Below is a small trained network, with its code and all its weights. Each question gives an input and a class and asks what happens when units are switched off, that is, made to give their printed mean instead of their output.

import numpy as np


def w(rows, s, z=0):
    codes = np.array(rows[::2]) - 128.0
    scale = np.full(codes.shape[1], s)
    scale[-1] = z or s
    return codes * scale


def f(y):
    return y / 2 * (1 + np.tanh(0.7978845608 * (y + 0.044715 * y**3)))


def log_softmax(a):
    a = a - a.max(-1, keepdims=True)
    return a - np.log(np.exp(a).sum(-1, keepdims=True))


def net(x, mask):
    res = np.array(x, float).reshape(1, 2) / 4 @ E
    y = f(res @ A[0][:, :-1].T + A[0][:, -1])
    res = res + np.where(mask, y, B[0][:, -1]) @ B[0][:, :-1]
    return log_softmax(res[-1] @ U[:, :-1].T + U[:, -1])


A, B = {}, {}
E = w([
[175,184,74,134,94,64,3,185,105,59,156,80],'x0',
[160,64,79,62,77,116,128,62,136,182,120,69],'x1',
],0.015)
A[0] = w([
[174,217,18,156,39,72,43,215,63,53,79,57,219],'neuron 0',
[167,214,116,199,121,73,69,221,85,79,126,97,244],'neuron 1',
[141,74,67,47,56,143,176,101,72,153,78,55,248],'neuron 2',
[6,95,221,70,230,211,191,82,139,203,159,207,131],'neuron 3',
[138,160,159,83,152,167,115,157,144,160,218,158,248],'neuron 4',
[150,157,176,123,178,156,114,168,156,134,163,206,62],'neuron 5',
[114,204,141,145,174,130,83,169,158,138,193,162,75],'neuron 6',
[154,176,105,152,130,150,99,112,145,122,175,141,77],'neuron 7',
[214,179,110,178,117,83,51,128,49,57,71,94,82],'neuron 8',
[189,43,40,92,33,58,113,72,85,163,96,54,120],'neuron 9',
[124,169,177,175,171,161,102,197,115,63,203,224,232],'neuron 10',
[156,123,113,121,112,103,69,120,112,102,141,93,25],'neuron 11',
[82,108,144,58,136,157,174,79,191,171,183,186,25],'neuron 12',
],0.012,0.011)
B[0] = w([
[108,198,133,169,111,119,131,117,145,167,111,146,252],'neuron 0',
[101,155,175,162,114,120,131,138,161,177,93,148,225],'neuron 1',
[124,157,179,147,120,109,76,79,128,164,57,138,205],'neuron 2',
[92,174,135,175,110,144,130,112,200,136,117,142,220],'neuron 3',
[112,94,200,164,124,91,71,128,87,249,43,153,159],'neuron 4',
[206,187,64,53,66,229,105,77,142,68,185,40,148],'neuron 5',
[208,198,63,37,65,194,129,47,138,74,180,74,159],'neuron 6',
[156,196,50,77,50,191,123,35,218,75,243,73,139],'neuron 7',
[101,165,105,167,115,154,154,125,169,118,156,123,191],'neuron 8',
[193,119,132,93,86,148,58,59,85,134,108,79,202],'neuron 9',
[176,76,151,74,94,128,72,63,84,154,77,100,204],'neuron 10',
[75,229,30,157,113,213,173,104,204,35,207,87,153],'neuron 11',
[119,212,59,130,62,168,148,89,190,71,142,98,163],'neuron 12',
],0.015,0.039)
U = w([
[209,131,89,62,105,155,102,64,128,120,116,67,70],'0',
[40,173,76,164,120,169,172,125,193,111,146,136,23],'1',
[71,88,246,168,159,69,107,138,104,225,46,206,245],'2',
[214,17,31,189,218,37,32,234,49,38,218,229,7],'3',
[192,29,29,194,41,51,44,253,28,53,239,198,7],'4',
[219,31,51,194,225,33,225,230,39,21,222,221,7],'5',
],0.015,0.011)

Each question gives the input, the list of numbers given to net, and the class t.
The units are the neurons (one row each of A and B). Each row of codes is followed by its name. A weight is (code - 128) times the scale printed after its matrix; where a second scale follows, it is the last column's (A, B and U).
mask holds one flag per neuron, in row order. A switched-off neuron (its flag False) gives its mean, the last column of its row in B, instead of its output. The means were averaged over made-up inputs and are rounded, as every weight is.
A unit's drop is (log p(t) with every unit on - log p(t) with that unit switched off) / (log p(t) with every unit on - log p(t) with every unit switched off).
most important unit: the unit with the biggest drop
top k neurons: the k neurons with the biggest drops, biggest first
drop when u is switched off: that unit's drop, to one decimal
input [5,3], class 1: top 2 neurons => neuron 11; neuron 10
input [-3,-4], class 0: top 3 neurons => neuron 1; neuron 5; neuron 0
input [-4,-5], class 0: top neuron => neuron 5
input [-3,-2], class 2: top 3 neurons => neuron 11; neuron 6; neuron 8
input [3,-3], class 2: top 2 neurons => neuron 1; neuron 9
input [4,-2], class 1: top 2 neurons => neuron 2; neuron 8
input [-4,0], class 1: top 3 neurons => neuron 10; neuron 12; neuron 1
input [-3,0], class 2: top 4 neurons => neuron 11; neuron 6; neuron 8; neuron 5
input [-7,5], class 1: top 3 neurons => neuron 12; neuron 3; neuron 10
input [-6,-7], class 0: top 2 neurons => neuron 10; neuron 5
input [-7,-8], class 0: top 2 neurons => neuron 10; neuron 5
input [-2,-5], class 0: drop when neuron 10 is switched off => 0.0
input [-6,3], class 1: drop when neuron 12 is switched off => 1.8
input [3,-2], class 2: most important unit => neuron 12
input [0,3], class 2: drop when neuron 6 is switched off => 0.6
